[[126 136 123 121 128 133 109 122]
 [125 121 133 139 130 128 132 126]
 [132 125 137 127 126 125 124 134]
 [128 130 136 136 129 126 134 131]
 [131 127 125 127 132 122 122 128]
 [129 128 123 135 126 122 133 127]
 [133 114 128 123 126 124 125 140]
 [132 134 122 106 142 134 125 127]
 [124 126 131 126 134 134 123 120]
 [119 128 137 121 129 144 132 127]]
->
[[119 124 132 133 129 131 128 132 125 126]
 [128 126 134 114 128 127 130 125 121 136]
 [137 131 122 128 123 125 136 137 133 123]
 [121 126 106 123 135 127 136 127 139 121]
 [129 134 142 126 126 132 129 126 130 128]
 [144 134 134 124 122 122 126 125 128 133]
 [132 123 125 125 133 122 134 124 132 109]
 [127 120 127 140 127 128 131 134 126 122]]

[[131 137 138 120 131 132 139 130 118 136 149 128]
 [136 137 130 121 127 126 127 135 130 144 130 142]
 [130 129 125 127 127 129 124 125 133 124 122 128]
 [132 134 121 137 125 134 126 121 125 128 121 131]
 [138 132 134 119 125 132 135 128 129 125 142 124]
 [138 139 116 127 133 136 130 130 130 117 127 134]
 [132 125 131 132 125 117 132 122 130 127 118 135]]
->
[[132 138 138 132 130 136 131]
 [125 139 132 134 129 137 137]
 [131 116 134 121 125 130 138]
 [132 127 119 137 127 121 120]
 [125 133 125 125 127 127 131]
 [117 136 132 134 129 126 132]
 [132 130 135 126 124 127 139]
 [122 130 128 121 125 135 130]
 [130 130 129 125 133 130 118]
 [127 117 125 128 124 144 136]
 [118 127 142 121 122 130 149]
 [135 134 124 131 128 142 128]]

[[138 156 122]
 [130 133 127]]
->
[[130 138]
 [133 156]
 [127 122]]

[[153 113 128 117 149 132 128 130 133]
 [128 129 129 129 129 128 128 128 128]
 [118 133 127 132 119 127 129 127 126]
 [124 130 129 130 124 128 128 127 128]
 [127 125 125 127 125 130 128 128 129]
 [127 128 127 128 126 128 127 128 128]
 [119 133 127 133 120 127 128 127 127]
 [115 137 128 135 117 126 129 127 126]
 [116 134 126 133 117 128 128 127 127]]
->
[[116 115 119 127 127 124 118 128 153]
 [134 137 133 128 125 130 133 129 113]
 [126 128 127 127 125 129 127 129 128]
 [133 135 133 128 127 130 132 129 117]
 [117 117 120 126 125 124 119 129 149]
 [128 126 127 128 130 128 127 128 132]
 [128 129 128 127 128 128 129 128 128]
 [127 127 127 128 128 127 127 128 130]
 [127 126 127 128 129 128 126 128 133]]

[[134 140 148 150 131 112 145 148]
 [133 121 125 128 139 136 111 130]
 [119 137 102 122 103 111 108 125]]
->
[[119 133 134]
 [137 121 140]
 [102 125 148]
 [122 128 150]
 [103 139 131]
 [111 136 112]
 [108 111 145]
 [125 130 148]]

[[127 133 125 112 119 118 131 125 134 120 117 128]
 [121 128 111 123 113 108 135 129 131 128 118 126]
 [122 140 117 118 122 110 130 119 132 121 123 137]
 [127 134 123 120 117 109 131 124 134 126 116 125]
 [124 127 120 130 119 105 128 122 133 125 120 135]
 [121 128 119 113 121 115 132 126 131 123 119 136]
 [119 131 120 122 113 113 127 129 131 125 120 135]
 [123 132 116 120 113 116 129 129 132 122 123 135]]
->
[[123 119 121 124 127 122 121 127]
 [132 131 128 127 134 140 128 133]
 [116 120 119 120 123 117 111 125]
 [120 122 113 130 120 118 123 112]
 [113 113 121 119 117 122 113 119]
 [116 113 115 105 109 110 108 118]
 [129 127 132 128 131 130 135 131]
 [129 129 126 122 124 119 129 125]
 [132 131 131 133 134 132 131 134]
 [122 125 123 125 126 121 128 120]
 [123 120 119 120 116 123 118 117]
 [135 135 136 135 125 137 126 128]]

[[130 129 113 132 127 119 128 119 127 124]
 [130 127 139 124 133 118 129 135 127 129]
 [135 129 128 131 127 138 134 137 121 119]
 [122 131 114 120 132 149 125 127 126 126]
 [128 125 124 132 128 119 122 131 125 133]
 [124 129 128 137 119 127 125 124 128 136]
 [116 129 150 133 135 113 129 134 129 133]
 [128 124 135 134 126 124 120 125 134 138]
 [136 126  99 131 131 123 129 130 121 127]]
->
[[136 128 116 124 128 122 135 130 130]
 [126 124 129 129 125 131 129 127 129]
 [ 99 135 150 128 124 114 128 139 113]
 [131 134 133 137 132 120 131 124 132]
 [131 126 135 119 128 132 127 133 127]
 [123 124 113 127 119 149 138 118 119]
 [129 120 129 125 122 125 134 129 128]
 [130 125 134 124 131 127 137 135 119]
 [121 134 129 128 125 126 121 127 127]
 [127 138 133 136 133 126 119 129 124]]

[[108 119 118 108 152 136 135 132 104 152 131 145 148 136 107 114]
 [151 108 144 104 105 135 105 115 140 117 144 122 124 108 147 143]
 [139 135 132 135 147 147 121 122 136 107 136 144 148 115 109 148]]
->
[[139 151 108]
 [135 108 119]
 [132 144 118]
 [135 104 108]
 [147 105 152]
 [147 135 136]
 [121 105 135]
 [122 115 132]
 [136 140 104]
 [107 117 152]
 [136 144 131]
 [144 122 145]
 [148 124 148]
 [115 108 136]
 [109 147 107]
 [148 143 114]]

[[139 136 123 114 109 119 146]
 [114 132 123 125  99 128 134]
 [131 120 130 128 150 134 124]
 [129 129 127 128 119 128 125]]
->
[[129 131 114 139]
 [129 120 132 136]
 [127 130 123 123]
 [128 128 125 114]
 [119 150  99 109]
 [128 134 128 119]
 [125 124 134 146]]
---
[[125 124 125]
 [104 135 145]
 [106 133 113]
 [121 150 158]
 [118 137 113]
 [119 116 124]
 [125 136 110]
 [113 135 105]
 [153 134 124]
 [110 112 114]]
->
[[125 104 106 121 118 119 125 113 153 110]
 [124 135 133 150 137 116 136 135 134 112]
 [125 145 113 158 113 124 110 105 124 114]]

[[119 133 130 128 124 130 129 125 125 126]
 [105 133 112 150 130 137 137 123 127 141]
 [116 134 125 130 123 131 132 124 125 130]
 [119 132 136 127 123 130 128 127 125 124]
 [106 138 115 144 127 138 137 123 127 134]
 [107 138 116 137 124 137 138 123 128 133]
 [105 138 117 138 125 137 137 125 128 132]]
->
[[119 105 116 119 106 107 105]
 [133 133 134 132 138 138 138]
 [130 112 125 136 115 116 117]
 [128 150 130 127 144 137 138]
 [124 130 123 123 127 124 125]
 [130 137 131 130 138 137 137]
 [129 137 132 128 137 138 137]
 [125 123 124 127 123 123 125]
 [125 127 125 125 127 128 128]
 [126 141 130 124 134 133 132]]

[[118 126 152 118 137 103 101]
 [137 127 101 114 111 148 149]
 [124 141 136 149 135 135 136]
 [128 137 135 126 127 130 129]
 [147 114 100 141 142 109 117]]
->
[[118 137 124 128 147]
 [126 127 141 137 114]
 [152 101 136 135 100]
 [118 114 149 126 141]
 [137 111 135 127 142]
 [103 148 135 130 109]
 [101 149 136 129 117]]

[[ 99 149 110 147 156 145 137 137 132 154]
 [148 114 129 127 128 106 113 142 132 120]
 [104 145 113 143 153 141 133 138 133 147]
 [130 138 118 129 145 125 133 126 129 136]
 [107 132 119 142 138 138 125 144 141 147]]
->
[[ 99 148 104 130 107]
 [149 114 145 138 132]
 [110 129 113 118 119]
 [147 127 143 129 142]
 [156 128 153 145 138]
 [145 106 141 125 138]
 [137 113 133 133 125]
 [137 142 138 126 144]
 [132 132 133 129 141]
 [154 120 147 136 147]]

[[132 126 131 149 124 121 133 143 127 135 133]
 [127 121 140 135 133 131 137 134 140 115 133]
 [124 135 104 130 127 129 127 131 132 121 129]
 [129 104 127 130 123 126 127 128 134 142 129]
 [126 131 124 113 129 129 122 125 128 129 127]
 [135 121 129 132 124 116 131 132 136 123 136]
 [125 135 121 133 121 129 132 127 132 125 117]]
->
[[132 127 124 129 126 135 125]
 [126 121 135 104 131 121 135]
 [131 140 104 127 124 129 121]
 [149 135 130 130 113 132 133]
 [124 133 127 123 129 124 121]
 [121 131 129 126 129 116 129]
 [133 137 127 127 122 131 132]
 [143 134 131 128 125 132 127]
 [127 140 132 134 128 136 132]
 [135 115 121 142 129 123 125]
 [133 133 129 129 127 136 117]]

[[127 125 127 123 127 128]
 [131 127 126 125 125 129]
 [120 139 147 136 114 153]
 [127 124 127 124 127 127]
 [130 133 129 135 128 129]
 [130 120 123 122 130 120]
 [129 157 133 121 135 120]
 [128 128 128 128 126 127]]
->
[[127 131 120 127 130 130 129 128]
 [125 127 139 124 133 120 157 128]
 [127 126 147 127 129 123 133 128]
 [123 125 136 124 135 122 121 128]
 [127 125 114 127 128 130 135 126]
 [128 129 153 127 129 120 120 127]]

[[118 103 118]
 [129 104 129]
 [125 107 125]]
->
[[118 129 125]
 [103 104 107]
 [118 129 125]]
